[ -4 -23   0  17  40  -5  25  -8  53 -19  -2 -19  30  41  -1  -8 -16  13
   4  55]	[50] (74)
[ -8  -6   5  -1  48 -15  10  19   4   6 -19 -14  30  14 -10  19  -8  22
   5  36]	[52] (84)
[  6   0  -1   5  41 -13  16   3  44   6  -3  -5  39  37 -10  -5   3  -3
   6  51]	[50] (89)
[-18 -18 -14  21  69 -21  33  24  29   3  -9  -3  61  32   4  13   0  43
   0  86]	[50] (74)
[ -7  -5   3   9  41 -11  19   3 -20  11 -25 -30  24  21   2  16  -7  30
 -19  27]	[52] (88)
[ -7   6  -9   8  10 -16  25  -6  -8   8 -35  -2  15  -6   3  23  13  14
   1   8]	[52] (88)
[ -9   0  -1  -3  20   0   1   1   9  12 -19  -8  23  19   2  14   7  -3
  -3  21]	[52] (70)
[ -8  -9  22  15 -13  -5  17  17  18  -4 -15 -32  19  30 -14   3  -1 -11
 -15  -2]	[52] (88)
[ -8 -25  -1   4  39   0   9   5   0  -2  11 -38   1  10   7   3 -12  16
  13  19]	[51] (93)
[  9  19 -31 -11  72 -27 -39  37 -21  23 -57  24  75   0   8   1  26  29
  -7  50]	[50] (74)
[ -7  -7  -6   8  32  -2  16   3 -11   1 -16  -3  26   6   1  18   1  17
  -2  22]	[52] (84)
[-29 -17  15  20  27 -10  21 -13  12   2  10 -19  21  32   3 -12 -10  12
   0  41]	[50] (74)
[-10   1   1   9  22   7   3   3   2   8 -18   3  16   0 -18   7  -3  18
  -3  19]	[52] (84)
[ -6   2  -1  19  20 -17  30  -8  -8   8   9 -15  11  -3  13  13  -9  11
   6  25]	[51] (71)
[-11  -1  -4   9  32 -16   6   9  13   9 -25 -29  21  19 -13  13  -4  32
  -2  29]	[52] (70)
[  2   7   5  -9  44 -15  -2  14 -15  18 -13  -9  24   7  -5   2 -14  -2
   7  30]	[51] (78)
[  3  -8  12  -4  -4 -12   7  -9 -47  -2   3 -14  -7   1 -18   2   1   4
  -7   1]	[51] (93)
[  3 -15 -11   0  26   3  26 -28  27   8   0   5  25  18   4   4  14  17
  -3  37]	[50] (80)
[ -1   8  34   8  19 -11   9  10 -63  11 -13 -46  12  37   2  -8  -1  -9
  -5   8]	[51] (78)
[-14  -3  -1   0  18  -4   1  21   2   4 -27 -33  26   7  -6  13   2  13
   0  12]	[52] (88)
[  5   6 -13   2  49  -4   8  -1   7   8  -6  -2  13 -15  17  21  19  27
  13  37]	[52] (84)
[ -7  -6   4   7  40 -14  -2  19  16  11 -38 -25  30  17  -1  22  -3  15
  -4  23]	[52] (88)
[ -1 -11 -29  13  39  -4  25 -23  35   0  15  11  54   9   5   3   6  24
  11  65]	[50] (89)
[ -4  -1  -4  15  29 -10  17   7  22   6 -33 -24  26 -10   7  15   0  16
   2  24]	[52] (88)
[ -1 -24 -15  38  60   0  33   0  52   2  17 -24  40  31  -1   3  -6  28
   3  72]	[50] (80)
[-11 -20  -5   1  23   2  38  -4  15   6  -1  -9  24   9   6   3   2  18
   5  37]	[50] (74)
[ -8   3  22   5  23 -14  -2  14 -32  13  -1 -43  15  32  -7 -18  -4   7
  12  22]	[51] (78)
[-10   1   2  -4  23 -14  12   8 -22  11 -24 -11  14  12  -7  10   6  17
   7  27]	[52] (84)
[  6 -17  -1  16  18 -15  34  14 -21  10  12 -21  10   7  21   8  -4  15
  -1  40]	[51] (71)
[  5 -10   5   8  23  -9   7  17  19   4 -21 -14  26   4   9  18  -7  20
  -1  16]	[52] (88)
[  0  -5 -16  22  37 -21  31  11 -19   1   2  -8  22 -18  31   6   1  29
  -1  47]	[51] (71)
[  2  -2   5   4   7 -13  -7 -10 -25  11   6 -29   4   9  10  -7 -10  -8
  -1  10]	[51] (71)
[-15 -20  -4  14  54  -6  24   0  57   3   1 -18  38  34   3 -19 -17  19
   5  46]	[50] (74)
[ -3  -3  -7  13  14  10  20 -21  11   3  -1   4  24  32  -1  -3   9  19
   6  36]	[50] (89)
[ -2 -10  12   4  25 -13  21   8  24  -7  -7  -4  28  45 -12   4   5  -1
   2  37]	[50] (89)
[ -1  -8   4   8  32 -15  -8  17 -23   1  -1 -11  16   8   4   6  -6  -4
   0  23]	[51] (78)
[ -1 -18 -28  14  24   2  33 -12  40  -1   2  14  17   6   8  16   4  31
  -6  53]	[50] (74)
[-13 -10  11   2   8  -6  -8  -8  41   8 -19 -19  12  21 -12   0   4   0
 -15 -10]	[52] (70)
[-10 -18   8  11  36 -16   6   2   7   2  10 -33  15  14  -8 -10 -18  17
   6  33]	[51] (71)
[ -2 -14   7  11  20   1  14  -7  18  13 -11 -17  14  23   0   7 -16  -5
   1  24]	[52] (84)
[-11  -8  -4   2  35   2  22   3   6  -4   9 -11  22  12   7   3  -7  11
   3  29]	[50] (74)
[  0  -9  13  13  38 -18  29 -19  17   3  -3  -6  27  37   1  -2  14  15
  10  44]	[50] (89)
[ -7  -9  15  14  45 -16  10  10 -17  10  -1 -23  15  12  10 -10  -8   5
   2  17]	[51] (71)
[-13  -4  20  -2  63 -16  23  18  -3   3   0 -51  17  24  11 -19 -30  27
   7  50]	[51] (93)
[  4  -5 -16  -3  59  -6   4  15  30  -3 -24 -14  23  -5   3  42   3  25
  -3  41]	[52] (88)
[-10   8  -6  14  41 -17  12   5  21   9 -31 -21  31   4 -12  30  14  29
   3  25]	[52] (88)
[  7 -21   0   4  23  -6  31   0  12  11   2  -1  23  22  -2  -2   2   9
   0  32]	[50] (74)
[ -9   0  -3   0  20   7  13   4  -1   6 -20  -7  18   3  -7  24  -5  21
   5  19]	[52] (84)
[  0  -7  -3  10  18   4  51 -24  -9   2  10  -1   4  32  -5   4   9  18
  -4  36]	[50] (80)
[-17 -21 -26  14  44 -13  20  -7  49  -1  -3 -20  29  22  -1  -4 -15  18
  -1  32]	[50] (74)
[  6 -12   1  10  35  -7   6 -23  71   0  11 -38  31  49  -1 -15 -20  -5
  10  47]	[50] (89)
[ -5 -16  -4  11  50  -6  32  16  15  12  -6   2  40  35   2   1 -15  17
  -2  50]	[50] (74)
[ -8 -10   2  -4  20  -5 -21  11  29  -1 -13 -22  10  26 -13   6   0   6
  -4   6]	[52] (70)
[ -7  -5 -20   2  43  -4  25  -8  10   6  -4   4  37  32   8   5  16  20
  10  47]	[50] (80)
[-11  -5  -2   3  40 -23   7   3  30  10 -27 -26  34  44 -15   8 -12  35
   8  37]	[52] (84)

[  5   3  -6  -2   6 -21 -16   8  17   5   9  -1  91   6   3   6   0  -5
   4  -3]	(283) <48>
[ -6  13  -4  -5  19  12  -7   6  -5   9  -4  -6   5  -2  -3  -9  -5 -13
   4   3]	(287) <44>
[  3   1   3  -3 -11 -11  -4  11  20   9   6  -9  90  12   8   2  -3 -13
  17  -4]	(283) <48>
[ -1  11   7  -5  19   8 -16   3  -3  12   6 -10  34   1  -4 -10 -11  -6
   1  23]	(287) <44>
[ -7   9  -7 -11  14   0 -20  14   1  19   3  -6  30  -3 -10  -6  -4 -22
   2  11]	(287) <44>
[ -4  -4   4  -1  19   2 -13   0   2  11   5 -10  25  -1  -4 -13 -12 -19
  12  12]	(287) <44>
[  9   6  -1  -1 -13 -22 -22   9  12   9  13 -15  82   9  -2  -1  -6   4
  15   5]	(283) <48>
[  6   4   1   0  13  14 -13  -6  -4   8   4   2  21   9  -1 -16 -15 -12
  -1  14]	(287) <44>
[  7   3  -8   8   9 -12 -13  13   9  -1  15   3  70  16  -2  -2  -6   0
   1  -6]	(285) <53>
[-14   3   6   2  -2 -21 -12   5   3   4   8   8  91   5   3   2   4  -4
 -16  -4]	(284) <24>
[  3   7  -1  -7  -8 -29 -11  13  12  -2   5  -9  91   2  -3   9   0  -3
   8  -3]	(283) <48>
[-14   4  -2  21  -3 -17 -15  16   6   0  12  -5  69  11  -1   5   4  -4
   4  -5]	(284) <31>
[-15   4  -3  14   1 -11  -3  16  -4  -6  17   8  36   7   6  -3  -2   0
  -7   0]	(284) <31>
[-10  -1  -6  12 -20 -19  -4  20   7   9  11  17  36   3   3   2  -2   2
  -1  -3]	(284) <50>
[  7  -4  -2  -5   6 -20 -23  12  10   3  -1   1  67   8  -4   4  18  -8
  12   4]	(283) <42>
[-22  -1   0  16  -7 -24  -4  10   0  -9  23   4  87  -2   8  14  -7   2
 -15  -4]	(284) <31>
[  3   7   0  -1  14   8  -7  -7   4  18   9  -9  19  -3  11 -14 -11  -5
  14   9]	(287) <51>
[  4   2   2  14  22  12 -16   4   3  15  19 -10   8  -8   4   0  -7  -8
  14   6]	(287) <51>
[  0   5  -2  -8   6 -23 -22  14  12   8   9 -14  82   6  -9   1  -1  -8
  15  -6]	(283) <48>
[  5  13   3  -2  -9 -17 -22   2  20   5  10  -5  91   9  -2   5 -11 -12
   4  -1]	(283) <48>
[-14   0  -1   7   4  -1 -16  35   7   4  23   0  87  14  -3  -4   0   4
  -2  -4]	(285) <52>
